Here is a tiny trained network, its code and every weight. The questions are about switching its units off for an input and a class, where a switched-off unit gives its printed mean instead of its output.

import numpy as np


def w(rows, s, z=0):
    codes = np.array(rows[::2]) - 128.0
    scale = np.full(codes.shape[1], s)
    scale[-1] = z or s
    return codes * scale


def norm(h):
    return h / np.sqrt((h * h).mean(-1, keepdims=True) + 1e-5)


def f(y):
    return np.maximum(y, 0)


def log_softmax(a):
    a = a - a.max(-1, keepdims=True)
    return a - np.log(np.exp(a).sum(-1, keepdims=True))


def net(x, mask):
    res = np.array(x, float).reshape(1, 5) / 4 @ E
    u = 0
    for l in range(4):
        y = f(norm(res) @ A[l][:, :-1].T + A[l][:, -1])
        res = res + np.where(mask[u : u + 13], y, B[l][:, -1]) @ B[l][:, :-1]
        u += 13
    return log_softmax(norm(res)[-1] @ U[:, :-1].T + U[:, -1])


A, B = {}, {}
E = w([
[126,150,25,58,113,107,80,154,185,161,119,142],'x0',
[115,156,156,131,32,3,224,77,178,136,164,157],'x1',
[36,191,104,128,171,180,181,136,165,63,157,135],'x2',
[100,79,133,117,117,127,164,211,101,124,88,238],'x3',
[128,120,124,132,125,132,128,128,132,127,130,128],'x4',
],0.0034)
A[0] = w([
[141,169,123,139,142,143,98,57,126,128,151,4,73],'0.n1',
[49,179,148,129,162,158,144,143,151,77,162,156,59],'0.n2',
[119,130,128,146,146,105,133,122,104,122,105,114,28],'0.n3',
[96,141,115,126,188,150,143,135,147,78,150,133,29],'0.n4',
[163,97,129,142,103,113,132,127,119,173,118,123,36],'0.n5',
[114,131,202,176,143,152,154,113,72,82,133,133,20],'0.n6',
[112,70,137,113,150,153,168,201,93,128,83,213,26],'0.n7',
[81,77,125,112,121,97,146,153,108,128,134,162,26],'0.n8',
[119,127,65,93,108,131,92,123,145,120,128,160,11],'0.n9',
[126,112,130,138,168,200,91,151,89,102,89,110,84],'0.n10',
[195,70,176,128,135,106,78,110,80,125,115,152,77],'0.n11',
[184,101,139,116,137,113,79,121,127,172,110,138,56],'0.n12',
[136,144,88,88,107,121,92,137,142,111,102,137,4],'0.n13',
],0.0045,0.003)
B[0] = w([
[218,151,146,142,106,159,122,195,186,50,76,238,253],'0.n1',
[116,152,69,104,21,172,159,126,75,134,56,90,194],'0.n2',
[121,126,114,156,131,159,133,86,123,149,92,134,128],'0.n3',
[103,138,85,126,53,141,134,142,86,128,67,57,159],'0.n4',
[84,160,126,101,85,151,149,136,87,102,102,85,154],'0.n5',
[145,50,160,137,166,162,216,158,214,202,153,91,187],'0.n6',
[253,220,153,158,127,150,79,131,186,56,108,159,204],'0.n7',
[172,177,166,159,120,133,101,135,180,65,126,145,152],'0.n8',
[135,85,181,82,188,170,202,161,164,177,127,109,158],'0.n9',
[82,85,98,92,184,2,137,38,73,85,188,152,217],'0.n10',
[96,148,59,141,73,159,183,151,92,110,105,73,213],'0.n11',
[59,148,99,140,70,197,144,132,107,129,98,86,184],'0.n12',
[140,59,141,123,176,147,212,154,183,140,128,82,148],'0.n13',
],0.0036,0.0037)
A[1] = w([
[123,106,102,150,209,146,63,120,75,155,196,153,27],'1.n1',
[105,101,139,105,226,187,38,178,117,205,126,132,70],'1.n2',
[174,186,166,153,128,143,68,105,171,109,135,130,12],'1.n3',
[81,92,161,104,98,72,182,61,136,165,176,161,3],'1.n4',
[34,226,56,92,167,119,97,146,206,97,130,175,129],'1.n5',
[154,87,135,123,108,97,77,175,105,216,94,93,80],'1.n6',
[108,145,83,95,180,80,89,163,190,235,142,137,10],'1.n7',
[86,132,122,144,146,90,69,104,116,149,177,155,38],'1.n8',
[102,161,164,152,60,50,180,119,152,149,150,152,69],'1.n9',
[168,182,155,135,159,121,55,25,184,136,214,1,54],'1.n10',
[128,127,146,110,148,91,117,112,157,178,160,152,61],'1.n11',
[86,154,175,114,125,17,139,101,133,167,175,166,50],'1.n12',
[143,92,173,192,83,133,166,131,90,129,148,110,95],'1.n13',
],0.0033,0.002)
B[1] = w([
[100,151,99,148,140,21,122,69,138,96,167,128,158],'1.n1',
[98,150,115,144,152,3,130,44,135,108,198,137,192],'1.n2',
[172,148,129,130,144,140,143,146,139,88,104,158,164],'1.n3',
[88,106,111,118,156,103,66,98,116,104,147,155,178],'1.n4',
[144,94,239,167,95,142,164,129,114,171,129,61,254],'1.n5',
[70,199,156,133,103,170,158,112,115,131,128,97,178],'1.n6',
[120,86,200,133,154,168,194,129,179,164,165,106,166],'1.n7',
[136,152,140,164,133,157,113,144,129,128,110,161,128],'1.n8',
[108,103,108,94,176,109,56,96,118,59,153,113,245],'1.n9',
[187,167,161,162,129,138,156,209,153,106,43,238,196],'1.n10',
[111,138,143,125,169,145,126,131,106,113,128,121,138],'1.n11',
[112,97,57,133,203,115,85,86,102,94,144,137,181],'1.n12',
[114,130,109,71,148,127,134,144,192,173,117,113,215],'1.n13',
],0.0042,0.0027)
A[2] = w([
[129,86,219,187,160,136,171,106,95,158,166,99,22],'2.n1',
[121,108,138,130,122,136,117,127,136,134,131,136,29],'2.n2',
[129,140,59,58,131,118,88,161,212,244,151,129,56],'2.n3',
[159,97,123,130,65,101,105,132,72,203,112,90,9],'2.n4',
[124,144,154,110,82,75,189,103,182,81,129,147,229],'2.n5',
[123,133,145,136,167,88,90,116,124,145,152,153,6],'2.n6',
[112,101,169,128,120,111,111,207,104,134,115,253,16],'2.n7',
[115,114,139,140,110,138,107,138,128,143,153,126,24],'2.n8',
[199,111,148,107,82,105,82,115,77,178,117,156,66],'2.n9',
[175,143,120,132,172,185,129,188,117,86,139,102,131],'2.n10',
[146,97,169,110,86,101,78,142,84,169,116,112,14],'2.n11',
[120,104,117,114,204,170,72,114,50,144,112,104,86],'2.n12',
[118,97,144,156,118,143,163,143,142,187,119,129,48],'2.n13',
],0.0044,0.002)
B[2] = w([
[129,80,141,2,144,143,141,185,200,206,128,98,160],'2.n1',
[136,131,116,115,132,130,137,108,144,125,139,130,128],'2.n2',
[132,51,232,103,175,158,192,155,137,164,112,102,173],'2.n3',
[50,157,102,200,67,151,144,130,104,129,107,71,153],'2.n4',
[135,93,93,123,189,124,49,136,74,146,112,120,253],'2.n5',
[100,140,105,138,105,138,162,106,123,94,130,129,137],'2.n6',
[220,205,121,187,125,156,113,138,201,90,110,146,157],'2.n7',
[134,137,136,125,115,105,144,123,124,106,140,130,128],'2.n8',
[88,170,94,170,96,172,185,130,116,103,125,96,158],'2.n9',
[138,113,123,107,96,42,115,110,139,159,140,150,196],'2.n10',
[86,181,120,161,104,159,137,121,119,136,136,86,141],'2.n11',
[104,110,131,124,105,48,93,98,148,118,156,159,171],'2.n12',
[112,106,121,132,155,118,105,88,155,111,125,117,143],'2.n13',
],0.0046,0.0051)
A[3] = w([
[221,207,154,151,104,149,91,111,155,153,137,174,66],'3.n1',
[40,219,60,83,111,223,206,122,71,131,164,114,16],'3.n2',
[140,100,198,87,176,151,193,164,156,224,144,130,16],'3.n3',
[144,44,246,136,159,182,204,143,126,159,191,133,4],'3.n4',
[139,72,254,141,180,151,173,131,132,191,174,99,14],'3.n5',
[97,128,108,117,175,26,46,96,76,99,171,149,63],'3.n6',
[115,142,100,159,13,163,148,104,63,203,151,88,16],'3.n7',
[109,81,92,126,204,132,1,106,56,113,169,131,37],'3.n8',
[16,207,87,135,93,210,165,138,104,138,177,118,18],'3.n9',
[146,154,105,139,154,128,148,118,96,167,157,129,30],'3.n10',
[121,131,124,125,76,23,153,56,124,145,226,199,17],'3.n11',
[229,217,140,152,99,161,131,148,156,109,122,213,75],'3.n12',
[157,165,168,131,95,112,170,125,150,127,120,223,47],'3.n13',
],0.0035,0.0017)
B[3] = w([
[132,184,131,169,148,188,139,184,151,73,141,181,204],'3.n1',
[119,130,154,223,2,115,101,147,65,186,87,61,181],'3.n2',
[114,79,199,114,147,159,191,123,113,178,181,99,206],'3.n3',
[130,84,123,38,157,153,146,152,219,207,114,88,199],'3.n4',
[132,109,161,17,152,162,179,165,163,219,107,123,205],'3.n5',
[67,71,110,128,153,102,136,78,71,154,199,159,253],'3.n6',
[26,180,143,160,69,167,159,169,84,87,103,72,180],'3.n7',
[78,107,85,132,130,48,143,37,112,152,194,193,214],'3.n8',
[94,153,106,204,21,110,86,174,49,168,47,31,172],'3.n9',
[120,121,126,154,118,115,114,113,147,136,134,128,128],'3.n10',
[65,81,67,131,228,109,50,63,67,123,193,194,176],'3.n11',
[206,218,148,124,153,169,100,137,164,99,181,194,237],'3.n12',
[168,169,100,152,131,145,61,104,114,149,145,147,166],'3.n13',
],0.0039,0.0033)
U = w([
[78,88,78,128,185,51,85,32,78,107,210,181,177],'0',
[255,225,141,162,139,177,101,163,179,61,114,202,227],'1',
[64,154,120,185,14,158,145,150,61,142,67,31,94],'2',
[142,56,190,29,187,165,204,150,192,222,132,93,2],'3',
],0.0094,0.00089)

Each question gives the input, the list of numbers given to net, and the class t.
The units are the neurons (one row each of A and B). Each row of codes is followed by its name. A weight is (code - 128) times the scale printed after its matrix; where a second scale follows, it is the last column's (A, B and U).
mask holds one flag per neuron, layer by layer. A switched-off neuron (its flag False) gives its mean, the last column of its row in B, instead of its output. The means were averaged over made-up inputs and are rounded, as every weight is.
A unit's drop is (log p(t) with every unit on - log p(t) with that unit switched off) / (log p(t) with every unit on - log p(t) with every unit switched off).
The circuit of an input: a set's keep is (log p(t) with only the set's units on - log p(t) with every unit switched off) / (log p(t) with every unit on - log p(t) with every unit switched off). Starting from the 12 units with the biggest drops (on a tie, the unit counted first), units are removed one at a time, each time the one whose removal leaves the highest keep (on an exact tie, the one counted first), for as long as the keep stays at least 0.8.
circuit, biggest first: the units of the circuit, biggest drop first
k most important neurons: the k neurons with the biggest drops, biggest first
top k neurons in layer l: the k neurons of layer l with the biggest drops, biggest first
drop of u: that unit's drop, to one decimal
input [-4,0,3,0,4], class 3: top 2 neurons in layer 0 => [0.n6, 0.n11]
input [4,-4,-5,2,7], class 2: 3 most important neurons => [0.n11, 1.n9, 0.n12]
input [-6,4,-6,0,3], class 2: circuit, biggest first => [2.n4, 0.n11]
input [-5,6,-2,8,8], class 1: circuit, biggest first => [2.n7]
input [-6,2,-7,-3,7], class 2: 2 most important neurons => [2.n4, 0.n11]
input [-6,-6,-1,-5,-8], class 0: top 2 neurons in layer 2 => [2.n3, 2.n12]
input [-8,-5,-1,-6,0], class 3: top 2 neurons in layer 0 => [0.n6, 0.n7]
input [-7,0,-5,-6,-5], class 3: 2 most important neurons => [0.n6, 0.n7]
input [3,-4,0,4,2], class 0: 4 most important neurons => [0.n1, 0.n10, 1.n2, 1.n10]
input [-5,-8,7,2,4], class 0: 2 most important neurons => [0.n10, 2.n12]
input [-7,-1,2,-6,7], class 3: 3 most important neurons => [0.n6, 0.n7, 2.n1]
input [8,5,-8,8,-4], class 1: 2 most important neurons => [2.n7, 1.n5]
input [3,-6,1,-8,1], class 1: 2 most important neurons => [0.n1, 1.n10]
input [-1,-4,-4,-1,-7], class 0: 2 most important neurons => [0.n10, 2.n12]
input [8,3,-6,-2,-7], class 3: circuit, biggest first => [2.n3]
input [2,-3,7,-6,-8], class 2: top 2 neurons in layer 0 => [0.n2, 0.n4]
input [8,4,-3,-6,4], class 3: 2 most important neurons => [2.n3, 0.n7]
input [-6,1,7,-7,-8], class 1: 2 most important neurons => [0.n1, 0.n11]
input [0,1,-6,6,-5], class 1: 2 most important neurons => [0.n7, 2.n7]
input [7,4,-6,-7,-2], class 1: 2 most important neurons => [1.n10, 0.n1]
input [-4,-4,2,1,-5], class 0: top 2 neurons in layer 2 => [2.n12, 2.n3]
input [4,4,8,-8,-5], class 1: 3 most important neurons => [0.n1, 1.n10, 0.n11]
input [-5,-5,1,7,-2], class 1: top neuron in layer 0 => [0.n7]
input [-2,-4,-8,6,8], class 2: top 2 neurons in layer 0 => [0.n1, 0.n11]
input [5,-5,1,7,6], class 1: drop of 0.n7 => 3.1
input [8,3,-6,-3,-6], class 3: drop of 2.n3 => 5.4
input [-4,-1,-6,-3,-3], class 2: drop of 0.n2 => 0.0
